Here is a tiny trained network, its code and every weight. The questions are about switching its units off for an input and a target symbol, where a switched-off unit gives its printed mean instead of its output.

import numpy as np


def w(rows, s, z=0):
    codes = np.array(rows[::2]) - 128.0
    scale = np.full(codes.shape[1], s)
    scale[-1] = z or s
    return codes * scale


def softmax(a):
    e = np.exp(a - a.max(-1, keepdims=True))
    return e / e.sum(-1, keepdims=True)


def log_softmax(a):
    a = a - a.max(-1, keepdims=True)
    return a - np.log(np.exp(a).sum(-1, keepdims=True))


def net(x, mask):
    ids = ['αβγζηθλμξπστφψω'.index(c) for c in x.split()]
    T = len(ids)
    res = E[ids] + P[:T]
    u = 0
    for l in range(3):
        r = res
        for j in range(3):
            rows = slice(2 * j, 2 * j + 2)
            q, k, v = (r @ M[l][rows].T for M in (Q, K, V))
            z = softmax(np.where(np.tri(T) > 0, q @ k.T / 2**0.5, -1e9)) @ v
            o = O[l][rows]
            res = res + np.where(mask[u + j], z, o[:, -1]) @ o[:, :-1]
        u += 3
    return log_softmax(res[-1] @ U[:, :-1].T + U[:, -1])


Q, K, V, O = {}, {}, {}, {}
E = w([
[132,141,159,173,155],'α',
[253,101,141,95,134],'β',
[136,68,130,86,107],'γ',
[97,105,77,7,98],'ζ',
[123,155,139,126,92],'η',
[114,187,85,112,177],'θ',
[87,189,130,161,129],'λ',
[134,106,115,178,134],'μ',
[95,172,135,110,127],'ξ',
[132,91,130,113,137],'π',
[164,131,143,125,128],'σ',
[156,117,119,142,134],'τ',
[236,55,112,59,168],'φ',
[84,103,124,148,124],'ψ',
[136,111,141,129,151],'ω',
],0.03)
P = w([
[195,164,100,130,128],'0',
[122,38,68,142,155],'1',
[209,230,99,88,68],'2',
[89,91,176,130,211],'3',
[121,50,81,110,138],'4',
[222,235,95,90,55],'5',
[54,70,248,106,214],'6',
],0.013)
Q[0] = w([
[88,100,133,75,225],'L0H0',
[129,101,160,104,91],'L0H0',
[205,117,45,107,174],'L0H1',
[64,51,224,148,112],'L0H1',
[85,79,248,121,119],'L0H2',
[88,137,155,116,209],'L0H2',
],0.012)
K[0] = w([
[105,142,194,158,126],'L0H0',
[134,141,99,152,66],'L0H0',
[199,145,88,137,167],'L0H1',
[83,60,253,151,63],'L0H1',
[104,142,179,237,217],'L0H2',
[91,131,199,124,155],'L0H2',
],0.013)
V[0] = w([
[103,148,147,153,194],'L0H0',
[140,132,206,116,46],'L0H0',
[87,61,223,160,1],'L0H1',
[180,166,138,173,141],'L0H1',
[134,103,84,128,125],'L0H2',
[106,121,113,56,114],'L0H2',
],0.0085)
O[0] = w([
[86,136,210,135,92,207],'L0H0',
[131,186,61,129,182,56],'L0H0',
[169,171,2,153,202,2],'L0H1',
[131,105,166,165,90,222],'L0H1',
[138,136,162,149,104,123],'L0H2',
[90,107,232,155,56,64],'L0H2',
],0.0097,0.004)
Q[1] = w([
[115,6,25,108,123],'L1H0',
[137,51,74,18,90],'L1H0',
[43,106,68,173,106],'L1H1',
[48,84,101,142,158],'L1H1',
[107,160,165,112,168],'L1H2',
[104,115,116,138,137],'L1H2',
],0.014)
K[1] = w([
[158,223,108,119,68],'L1H0',
[151,216,99,52,5],'L1H0',
[146,123,103,216,110],'L1H1',
[90,157,121,214,224],'L1H1',
[78,100,142,115,172],'L1H2',
[117,182,105,113,132],'L1H2',
],0.014)
V[1] = w([
[155,183,131,94,91],'L1H0',
[152,158,89,165,65],'L1H0',
[88,83,138,13,107],'L1H1',
[120,153,86,166,120],'L1H1',
[83,144,138,108,254],'L1H2',
[156,172,126,111,78],'L1H2',
],0.008)
O[1] = w([
[145,167,135,206,25,13],'L1H0',
[169,80,122,160,37,6],'L1H0',
[161,116,42,164,33,119],'L1H1',
[82,164,123,75,205,3],'L1H1',
[108,57,197,141,3,28],'L1H2',
[69,144,94,76,187,98],'L1H2',
],0.0066,0.0028)
Q[2] = w([
[119,158,122,90,142],'L2H0',
[75,103,114,138,124],'L2H0',
[122,121,141,216,187],'L2H1',
[125,99,178,165,166],'L2H1',
[4,153,142,164,130],'L2H2',
[121,120,134,97,168],'L2H2',
],0.021)
K[2] = w([
[120,176,131,58,136],'L2H0',
[87,158,139,130,136],'L2H0',
[37,10,91,141,243],'L2H1',
[97,20,201,175,176],'L2H1',
[28,44,115,150,162],'L2H2',
[110,194,147,107,184],'L2H2',
],0.014)
V[2] = w([
[158,138,163,158,150],'L2H0',
[254,148,183,107,112],'L2H0',
[99,57,100,185,166],'L2H1',
[67,69,132,113,127],'L2H1',
[86,44,123,167,143],'L2H2',
[78,190,107,161,110],'L2H2',
],0.0095)
O[2] = w([
[128,171,53,190,169,209],'L2H0',
[2,80,106,135,133,253],'L2H0',
[165,182,121,120,36,159],'L2H1',
[104,155,89,84,72,154],'L2H1',
[247,144,125,163,187,162],'L2H2',
[156,174,128,93,82,49],'L2H2',
],0.0087,0.0056)
U = w([
[124,161,231,189,206,2],'α',
[132,75,137,159,144,77],'β',
[163,78,59,48,187,147],'γ',
[158,79,130,45,150,171],'ζ',
[128,222,10,92,153,209],'η',
[140,85,209,108,116,81],'θ',
[123,254,170,171,98,123],'λ',
[206,111,84,142,239,140],'μ',
[93,153,169,54,161,115],'ξ',
[138,110,111,165,82,146],'π',
[100,133,67,140,155,191],'σ',
[146,104,134,105,138,187],'τ',
[171,54,122,109,126,119],'φ',
[220,99,121,152,109,199],'ψ',
[152,70,137,114,160,131],'ω',
],0.011,0.0086)

Each question gives the input, a string of symbols that net reads in full, and the target symbol t.
The units are the heads (2 rows each of Q, K, V and O). Each row of codes is followed by its name. A weight is (code - 128) times the scale printed after its matrix; where a second scale follows, it is the last column's (O and U).
mask holds one flag per head, layer by layer. A switched-off head (its flag False) gives its mean, the last column of its rows in O, instead of its output. The means were averaged over made-up inputs and are rounded, as every weight is.
A unit's drop is (log p(t) with every unit on - log p(t) with that unit switched off) / (log p(t) with every unit on - log p(t) with every unit switched off).
The circuit of an input: a set's keep is (log p(t) with only the set's units on - log p(t) with every unit switched off) / (log p(t) with every unit on - log p(t) with every unit switched off). Starting from all 9 units, units are removed one at a time, each time the one whose removal leaves the highest keep (on an exact tie, the one counted first), for as long as the keep stays at least 0.8.
circuit, biggest first: the units of the circuit, biggest drop first
heads that matter: for each layer, one digit per head in row order, 1 if its drop is at least 0.15 and else 0, layers parted by /
input α α α ω ψ θ, target θ: heads that matter => 010 / 000 / 000
input μ η μ, target η: circuit, biggest first => (L1H2)
input α β μ η α η, target σ: heads that matter => 000 / 000 / 110
input α ζ ψ σ μ λ, target π: circuit, biggest first => (L1H1 L0H0 L0H2)
input θ λ α, target θ: heads that matter => 010 / 010 / 000
input α α α α α φ, target β: heads that matter => 000 / 010 / 110
input α μ λ, target α: heads that matter => 000 / 000 / 010
input ψ η μ τ α γ φ, target φ: heads that matter => 000 / 010 / 000
input α μ η η μ ψ ψ, target ψ: circuit, biggest first => (L1H2 L0H1 L2H2 L1H0)
input θ ψ τ, target θ: heads that matter => 010 / 010 / 000
input ψ σ α α τ, target π: circuit, biggest first => (L1H0 L2H2)
input η ω α α α, target μ: circuit, biggest first => (L2H2 L1H0)
input τ μ α ξ ψ, target η: circuit, biggest first => (L0H1 L2H1)
input β ψ α ω α λ, target σ: heads that matter => 100 / 000 / 100
input θ λ μ ω ζ α λ, target λ: circuit, biggest first => (L2H1 L2H0)
input θ θ μ, target θ: circuit, biggest first => (L0H1)
input γ α α α ζ α, target π: circuit, biggest first => (L1H1 L2H0)
input α α η α μ, target ψ: circuit, biggest first => (L1H0 L2H2)
input η ψ ψ, target μ: circuit, biggest first => (L2H1 L2H2)
input α θ α, target θ: circuit, biggest first => (L0H1)
input α η α η α λ φ, target φ: heads that matter => 000 / 110 / 000
input λ α μ γ α ψ, target μ: heads that matter => 000 / 000 / 011
input α α η η τ ζ, target π: circuit, biggest first => (L1H1 L0H2)
input α β π, target σ: heads that matter => 000 / 001 / 100
input γ μ μ μ γ α μ, target μ: heads that matter => 010 / 000 / 001
input α μ μ ζ ψ η, target π: heads that matter => 001 / 010 / 001
